Each row is followed by its group and then its class within the group.
5 3 11 0 2 -1 7 -2 -3 15 15 -5 0 3 18 -12 9 -1 -1 -8 5
Rq > Jf
2 -8 -2 9 0 1 6 8 11 22 -10 2 9 -3 -5 -9 -6 -4 2 -2 -6
hr > dr
10 7 -3 3 2 7 -1 11 -1 7 -3 1 6 -4 2 -10 0 1 2 -5 6
hr > dr
1 9 -2 -2 4 5 9 -4 6 -5 -11 2 8 -5 -4 10 0 -6 -5 3 3
Lf > sq
5 -2 1 0 0 -4 -3 4 -3 13 16 -8 15 6 8 -12 2 10 0 -6 7
Rq > Jf
-2 -7 8 15 -1 -4 -6 1 -1 24 -9 4 3 -8 -11 -3 -11 -5 2 -2 -8
hr > zj
0 -2 5 7 1 -5 2 -1 -1 16 0 -3 -3 2 4 -9 -3 -1 4 -8 -7
Rq > Jf
-1 14 13 -1 -3 -4 0 -1 0 -6 2 -2 2 2 3 16 2 -1 -9 5 -1
rt > rc
2 -15 -3 9 -3 -4 -3 -4 1 13 -2 -1 -8 0 -8 -14 3 0 3 5 -7
Rq > Jf
3 0 -1 0 -1 -14 -2 -1 -4 14 2 -8 -1 1 12 -11 0 2 -2 -7 4
Rq > Jf
7 11 -4 1 2 7 -1 0 -2 5 -17 0 12 -4 -6 2 -7 -10 -3 0 5
Lf > sq
0 3 7 1 -2 -2 -4 5 3 -3 0 2 7 0 -7 14 -4 -2 3 3 -3
rt > hj
0 2 15 4 0 -3 0 5 0 -5 1 -6 7 -8 0 11 -3 -2 0 4 2
rt > hj
7 10 -12 -4 7 3 2 4 -7 4 -12 2 12 -3 0 -4 -3 -8 -4 5 6
Lf > sq
-4 -13 -3 3 6 -4 1 3 -2 12 -1 -2 -6 3 6 -15 3 2 5 3 -9
Rq > Bc
6 20 14 4 7 -2 3 -3 -11 24 17 -16 -5 3 17 -12 8 -5 6 -9 10
hr > zj
5 3 7 -1 2 -4 4 -1 1 -11 -9 2 6 1 -4 29 -4 0 3 11 -2
rt > hj
-7 -19 6 9 -8 -3 0 -6 -2 20 -7 1 -5 -6 1 -14 1 2 -1 -2 -9
Rq > Bc
-1 16 11 -4 -6 2 3 -2 -6 -3 7 0 10 -3 13 12 5 0 -3 -2 10
rt > rc
4 18 13 -10 -4 1 2 4 -6 -4 10 -2 8 0 10 16 1 -4 3 3 8
rt > rc
-4 -10 1 0 -1 -6 5 -6 -3 15 -1 -2 -15 6 5 -14 3 0 3 -9 -1
Rq > Bc
-6 3 13 5 -2 -1 -1 -2 4 -12 6 7 5 -1 -5 19 -1 0 6 5 0
rt > rc
3 13 -10 -1 3 -2 1 5 3 -2 1 2 10 -2 -3 -1 -6 -3 -4 4 5
Lf > tt
0 0 -1 6 1 2 1 0 -4 18 0 -5 -16 -1 8 -13 2 -1 4 -7 -1
Rq > Jf
-7 19 7 1 2 2 2 -1 -5 -3 13 -3 5 8 17 11 13 -1 10 -1 12
rt > hj
3 -8 0 12 -4 -2 -2 6 5 24 -12 6 6 -5 -12 -8 -14 -3 4 9 -10
hr > zj
1 6 7 -5 0 -2 -2 -2 2 0 -4 4 4 -2 20 12 -2 0 0 0 -2
rt > rc
-1 9 17 -5 1 -9 -2 -6 0 -8 -2 1 4 0 3 15 -6 6 -3 3 0
rt > rc
-6 1 3 5 0 1 2 -3 -4 20 -1 -3 -8 1 5 -14 -3 -1 -5 -8 4
Rq > Bc
0 7 15 10 1 0 3 7 -6 18 16 -4 13 -4 -1 1 -5 -2 6 -2 7
hr > zj
-1 11 16 -8 1 -12 -9 -4 -4 -9 14 -9 -5 3 5 20 4 2 2 -1 6
rt > rc
-1 -3 9 6 -2 0 -11 -3 3 0 -12 2 4 2 -6 9 -5 -5 0 -9 -5
rt > rc
-24 -59 -3 42 -17 -1 -30 4 31 6 -60 17 6 -25 -60 36 -45 4 10 52 -60
rt > rc

Each row is followed by its group and then its class within the group.
15 -16 5 -3 -2 -3 8 -12 -3 10 6 -5 0 -9 -1 -1 -1 -3 16 -7 4
A > (25)
-1 4 -1 -1 -2 -5 2 -3 8 2 2 5 -5 -1 -1 3 0 -11 -3 4 1
C > (15)
-7 0 12 -6 -1 -2 3 -4 -14 4 3 -5 2 6 -3 0 -10 9 10 -8 3
K > (26)
-3 6 13 -7 -2 -2 6 -8 -14 2 4 -3 -6 2 -6 1 -10 4 8 -12 -1
K > (26)
3 8 -2 -7 4 6 6 2 -4 -5 1 -9 9 -1 -3 -3 -9 -5 -12 2 -7
L > (6)
2 5 -1 -4 -3 -10 3 -1 10 0 4 -4 -4 2 -4 0 -6 -12 -3 8 -2
C > (20)
9 -10 1 -1 0 -6 6 -11 -5 -1 0 2 -2 -6 2 4 4 -2 14 -11 -1
A > (14)
9 -9 5 1 -1 4 0 -3 -9 2 0 1 0 2 2 2 3 3 12 -10 1
A > (14)
-1 5 5 -7 2 -5 7 -3 -14 -3 4 -2 0 1 -7 1 -10 2 2 -3 1
K > (5)
0 4 9 -7 -1 -2 6 -2 -11 4 1 0 1 9 -2 0 -8 1 9 -7 -1
K > (5)
-11 9 14 -1 -3 8 1 -4 -17 5 3 7 -5 10 -4 -3 -1 11 6 -9 3
K > (26)
-6 12 4 0 0 4 9 5 -9 1 2 -9 2 4 -3 -5 -2 -1 -6 3 -4
L > (10)
8 -14 1 0 0 -1 5 -10 0 4 1 -4 1 -8 1 2 2 2 9 -7 1
A > (25)
3 -4 7 -5 3 4 5 -2 -13 6 5 -9 4 -7 -4 1 -15 3 -1 -5 4
K > (26)
-1 2 -1 -6 6 3 11 1 -6 -4 -1 -14 8 -12 -4 -5 -8 -5 -11 13 -6
L > (6)
8 -8 1 -1 -1 -7 2 -10 -6 -2 1 2 -3 -7 -3 3 0 4 13 -9 3
A > (25)
14 -4 7 4 -7 12 -6 -10 -4 9 2 6 -5 1 4 0 9 9 17 -13 -1
A > (25)
1 2 8 -5 -1 1 1 -2 -11 0 0 -2 0 4 -1 0 -10 3 7 -8 0
K > (5)
4 3 8 0 -5 2 -3 -8 -5 1 2 3 -4 4 -1 -1 4 8 12 -6 -1
A > (25)
-4 2 11 -8 1 -4 6 -2 -14 3 3 -6 1 4 -7 -2 -15 6 8 -8 4
K > (26)
-8 8 8 -1 -1 0 4 1 -15 1 4 -2 -3 5 -4 1 -8 8 1 -7 5
K > (5)
6 -9 -2 -6 -2 -9 11 -8 8 3 -1 -7 1 -9 -3 4 0 -15 3 4 -1
C > (20)
-2 7 8 -6 0 4 2 1 -11 -1 -4 -4 -1 8 1 -2 -7 3 5 -5 -5
K > (5)
-7 4 2 -1 2 -5 8 1 -1 2 8 -12 1 -1 -8 -4 -7 0 -9 6 2
L > (6)
-13 6 3 1 2 7 11 4 -7 3 2 -10 4 -1 -4 -4 5 -4 -9 5 -3
L > (10)
-11 -7 10 -5 3 -1 4 -4 -12 5 3 -1 1 -1 -4 3 -8 7 4 -6 7
K > (26)
-8 5 10 -2 -1 4 1 1 -17 0 0 0 -3 2 -2 2 -6 6 2 -3 1
K > (5)
12 -10 5 -7 -1 2 7 -9 -7 3 0 0 -1 -3 1 2 1 -4 15 -5 -2
A > (14)
3 11 2 -5 1 6 1 5 -2 -4 -3 -9 3 5 1 -1 -7 -2 -6 2 -8
L > (6)
4 -3 5 -6 3 7 9 -2 -12 3 0 -4 5 -5 -2 -1 -5 -4 2 -4 1
K > (5)
-2 6 10 -5 -4 4 1 1 -11 1 -3 -6 0 9 1 1 -8 2 9 0 -6
K > (5)
-9 7 14 -1 -2 1 7 -2 -17 4 5 2 -3 0 -8 -1 -6 5 2 -6 5
K > (26)
-6 7 15 -8 0 3 4 -4 -15 6 -5 -9 0 11 2 2 -12 4 6 -13 -3
K > (5)
1 -1 8 4 -6 -1 -4 -12 -6 7 8 10 -7 2 -6 1 4 12 15 -9 9
A > (25)
-11 5 2 -4 4 -6 16 -3 -3 3 8 -6 5 1 -9 -5 -4 -6 -10 0 3
L > (10)
0 4 1 0 -3 -2 3 -3 4 3 3 0 -6 -9 -6 4 -1 -7 -5 7 2
C > (15)
-15 10 4 -1 3 9 14 2 -8 3 3 -9 2 1 -2 -4 0 -3 -9 0 -6
L > (10)
5 3 -2 -3 -2 -1 -1 3 11 3 3 7 -3 -2 -2 0 -2 -14 -6 15 -1
C > (15)
-9 5 1 -1 -7 -8 7 1 1 2 3 4 -3 0 -5 -1 1 -8 -4 5 3
C > (20)
2 -3 -2 -2 -1 -10 15 -3 7 6 8 -8 0 -12 -8 -1 -1 -15 -7 8 4
C > (20)
-20 21 11 3 -3 8 9 2 -13 4 5 -14 -3 4 -7 -4 2 7 -8 1 -1
L > (10)
0 -3 1 -2 1 -1 6 -7 -4 2 2 -1 0 0 -1 -2 4 1 5 -10 0
A > (14)
-10 8 17 1 -4 7 1 -4 -19 7 7 1 -8 0 -8 1 -5 10 -1 -4 6
K > (26)
-8 0 12 -8 0 12 -2 -1 -19 1 -4 7 1 6 0 2 -3 7 4 -4 -2
K > (26)
-4 6 3 -6 2 1 7 2 -5 0 -1 -6 6 9 1 -4 -6 -4 -1 5 -5
L > (6)

Each row is followed by its group and then its class within the group.
-1 21 -7 4 -1 0 4 10 -4 5 3 3 -1 -4 5 2 5 1 5 0 4
hb > hh
-1 -12 6 -11 -4 6 -3 -7 -2 10 3 0 -12 10 -9 -1 0 -1 2 34 -26
gz > gs
2 20 -7 3 0 -1 3 7 -9 2 -4 -4 3 -2 -2 1 3 0 5 -15 9
hb > Ds
-1 17 -11 5 5 -4 4 13 2 -12 0 -15 0 -4 5 5 -8 -2 2 -6 -13
hb > hh
-2 2 6 9 0 2 -2 -3 -20 7 -2 6 11 1 -5 2 7 -2 2 -2 19
dn > Fh
-1 2 -10 23 2 -1 7 -1 1 -9 -3 -11 6 -7 1 2 1 -2 3 5 1
hb > hh
-1 -1 7 -6 -1 3 0 -2 4 5 7 -3 -12 5 -5 1 -2 -1 1 26 -30
gz > gs
-1 -2 18 -4 -2 2 -2 2 -8 4 4 12 13 0 -5 5 5 0 -3 0 3
dn > Fh
0 -3 7 -14 12 0 5 -18 -2 -1 5 12 0 -9 3 -5 -5 2 -7 -3 -19
pj > dj
0 -6 6 5 0 1 1 1 4 0 3 -3 -6 1 -7 5 -6 1 4 33 -24
gz > gs
-2 0 3 -5 2 1 -2 -5 -5 6 2 -9 -9 5 -7 4 1 -1 6 34 -22
gz > hc
-6 2 10 13 0 3 3 2 -9 2 4 10 12 -5 -6 7 1 0 1 -3 5
dn > Fh
1 11 -10 6 1 0 5 4 1 2 0 3 -3 -1 5 -4 -1 1 2 -9 6
hb > Ds
-1 5 2 17 0 1 4 0 -3 -3 3 0 8 -1 -5 5 5 0 0 -11 9
dn > Zp
3 -8 10 -16 2 2 -2 -11 -3 2 3 7 3 0 -3 -5 -1 7 -10 -6 -14
pj > dj
-4 6 9 -1 -6 1 -3 4 -9 13 0 6 11 0 -2 2 3 0 2 0 11
dn > Fh
-4 3 9 -11 -5 3 -7 5 5 0 0 0 -3 1 5 9 2 -2 6 31 -17
gz > hc
-1 20 6 0 3 -1 -1 -6 -13 -2 -2 -3 13 -4 -5 7 4 2 4 5 0
dn > Fh
0 11 -9 17 1 -1 6 3 -2 -4 4 -5 2 -3 -3 4 2 1 0 -15 6
hb > Ds
-3 8 12 0 0 3 0 -2 -9 0 2 10 8 -7 -1 6 1 3 2 8 -1
dn > Zp
1 -5 5 -12 11 -2 2 -13 -5 2 6 2 2 -7 -12 -6 -2 2 -12 -13 -17
pj > dj
-5 -6 5 6 -5 3 6 0 -6 8 14 -10 -11 5 -18 8 6 -2 -2 -5 -23
gz > gs
3 -2 7 -8 6 -2 -3 -11 -6 0 6 6 2 -1 -3 0 -3 0 -9 -26 -6
pj > dj
1 -13 10 -6 -5 5 -3 1 1 8 5 -7 -7 10 -10 0 1 1 2 28 -20
gz > gs
3 2 4 -17 5 -2 5 -7 -6 -2 0 10 -4 -2 0 0 -5 -1 -6 -30 -8
pj > dj
-3 1 4 7 -4 5 -1 6 8 2 4 0 0 4 10 2 -1 -1 5 46 -15
gz > hc
